Below are the code and all the weights of a small trained network. Each question names an input and a target symbol and asks about switching units off, where a switched-off unit gives its printed mean instead of its output.

import numpy as np


def w(rows, s, z=0):
    codes = np.array(rows[::2]) - 128.0
    scale = np.full(codes.shape[1], s)
    scale[-1] = z or s
    return codes * scale


def f(y):
    return y / 2 * (1 + np.tanh(0.7978845608 * (y + 0.044715 * y**3)))


def softmax(a):
    e = np.exp(a - a.max(-1, keepdims=True))
    return e / e.sum(-1, keepdims=True)


def log_softmax(a):
    a = a - a.max(-1, keepdims=True)
    return a - np.log(np.exp(a).sum(-1, keepdims=True))


def net(x, mask):
    ids = ['αβγηξφ'.index(c) for c in x.split()]
    T = len(ids)
    res = E[ids] + P[:T]
    r = res
    for j in range(2):
        rows = slice(4 * j, 4 * j + 4)
        q, k, v = (r @ M[0][rows].T for M in (Q, K, V))
        z = softmax(np.where(np.tri(T) > 0, q @ k.T / 4**0.5, -1e9)) @ v
        o = O[0][rows]
        res = res + np.where(mask[j], z, o[:, -1]) @ o[:, :-1]
    y = f(res @ A[0][:, :-1].T + A[0][:, -1])
    res = res + np.where(mask[2:10], y, B[0][:, -1]) @ B[0][:, :-1]
    return log_softmax(res[-1] @ U[:, :-1].T + U[:, -1])


Q, K, V, O, A, B = {}, {}, {}, {}, {}, {}
E = w([
[105,80,90,112],'α',
[114,100,97,120],'β',
[235,191,123,148],'γ',
[111,65,61,147],'η',
[66,151,42,117],'ξ',
[187,164,7,160],'φ',
],0.017)
P = w([
[166,79,211,128],'0',
[145,135,149,214],'1',
[114,157,84,182],'2',
[137,174,69,129],'3',
[166,185,54,107],'4',
[171,212,64,73],'5',
[183,226,72,13],'6',
[183,235,134,3],'7',
[169,230,176,11],'8',
[126,189,239,56],'9',
],0.0036)
Q[0] = w([
[229,173,235,249],'h0',
[53,150,88,62],'h0',
[134,185,31,131],'h0',
[157,141,48,119],'h0',
[149,135,187,127],'h1',
[98,164,179,159],'h1',
[101,144,129,138],'h1',
[51,142,150,126],'h1',
],0.016)
K[0] = w([
[96,31,45,250],'h0',
[182,245,165,108],'h0',
[140,245,25,138],'h0',
[136,180,64,118],'h0',
[121,65,158,131],'h1',
[126,84,69,83],'h1',
[124,132,78,109],'h1',
[61,164,25,131],'h1',
],0.012)
V[0] = w([
[45,189,126,105],'h0',
[61,116,186,61],'h0',
[86,187,33,88],'h0',
[87,241,170,94],'h0',
[146,29,229,133],'h1',
[98,109,92,254],'h1',
[69,161,207,161],'h1',
[92,61,102,146],'h1',
],0.0096)
O[0] = w([
[93,201,112,116,104],'h0',
[102,170,1,117,1],'h0',
[91,144,168,223,229],'h0',
[136,243,175,59,103],'h0',
[101,166,55,11,7],'h1',
[192,92,150,167,174],'h1',
[91,230,171,77,35],'h1',
[215,106,40,126,127],'h1',
],0.0096,0.0081)
A[0] = w([
[141,58,122,100,232],'n0',
[73,152,103,45,36],'n1',
[135,103,130,69,120],'n2',
[6,75,159,134,24],'n3',
[94,162,96,37,41],'n4',
[87,60,150,173,254],'n5',
[89,162,104,48,93],'n6',
[213,140,170,153,78],'n7',
],0.012,0.0033)
B[0] = w([
[118,148,96,121,176],'n0',
[160,73,158,137,128],'n1',
[2,130,112,125,126],'n2',
[90,57,109,130,145],'n3',
[192,49,157,117,128],'n4',
[157,168,154,100,253],'n5',
[144,92,138,129,128],'n6',
[73,87,62,119,189],'n7',
],0.021,0.026)
U = w([
[245,154,115,115,251],'α',
[124,136,119,111,105],'β',
[118,184,88,122,26],'γ',
[91,193,70,103,55],'η',
[83,37,52,255,4],'ξ',
[180,156,198,249,246],'φ',
],0.0062,0.0029)

Each question gives the input, a string of symbols that net reads in full, and the target symbol t.
The units are the heads (4 rows each of Q, K, V and O) and the neurons (one row each of A and B). Each row of codes is followed by its name. A weight is (code - 128) times the scale printed after its matrix; where a second scale follows, it is the last column's (O, A, B and U).
mask holds one flag per unit, heads first, then neurons. A switched-off unit (its flag False) gives its mean, the last column of its rows in O or B, instead of its output. The means were averaged over made-up inputs and are rounded, as every weight is.
A unit's drop is (log p(t) with every unit on - log p(t) with that unit switched off) / (log p(t) with every unit on - log p(t) with every unit switched off).
The circuit of an input: a set's keep is (log p(t) with only the set's units on - log p(t) with every unit switched off) / (log p(t) with every unit on - log p(t) with every unit switched off). Starting from all 10 units, units are removed one at a time, each time the one whose removal leaves the highest keep (on an exact tie, the one counted first), for as long as the keep stays at least 0.8.
units of the circuit, in order: the units of the circuit, biggest drop first
k most important neurons: the k neurons with the biggest drops, biggest first
heads that matter: for each layer, one digit per head in row order, 1 if its drop is at least 0.15 and else 0, layers parted by /
drop when u is switched off: that unit's drop, to one decimal
input φ ξ ξ ξ φ η β, target ξ: units of the circuit, in order -> [n7 h1]
input γ η α ξ η η α α, target η: 3 most important neurons -> [n2 n0 n3]
input η ξ ξ β ξ β, target φ: 3 most important neurons -> [n0 n7 n3]
input η η η α, target α: heads that matter -> 11
input η η β, target α: heads that matter -> 11
input η η ξ ξ β η, target φ: heads that matter -> 10
input ξ φ β ξ φ α, target ξ: units of the circuit, in order -> [n7 h1]
input η η β η, target α: units of the circuit, in order -> [n7 h1 h0]
input η β η η ξ ξ ξ β, target φ: 3 most important neurons -> [n7 n0 n3]
input β γ β η η β φ, target φ: heads that matter -> 01
input φ η φ ξ φ φ η ξ, target ξ: heads that matter -> 11
input η ξ η η α ξ γ ξ α φ, target φ: units of the circuit, in order -> [n0 h0]
input ξ η φ ξ β β ξ η η ξ, target φ: heads that matter -> 10
input α φ α η ξ η φ β, target ξ: heads that matter -> 10
input γ η η η ξ, target α: heads that matter -> 10
input η η η η η, target α: 2 most important neurons -> [n5 n7]
input η η η ξ α, target φ: 4 most important neurons -> [n7 n0 n3 n5]
input η η φ, target ξ: drop when n7 is switched off -> 2.6
input η α β, target α: drop when n7 is switched off -> 1.0
input η η ξ η η, target φ: drop when n3 is switched off -> 0.2
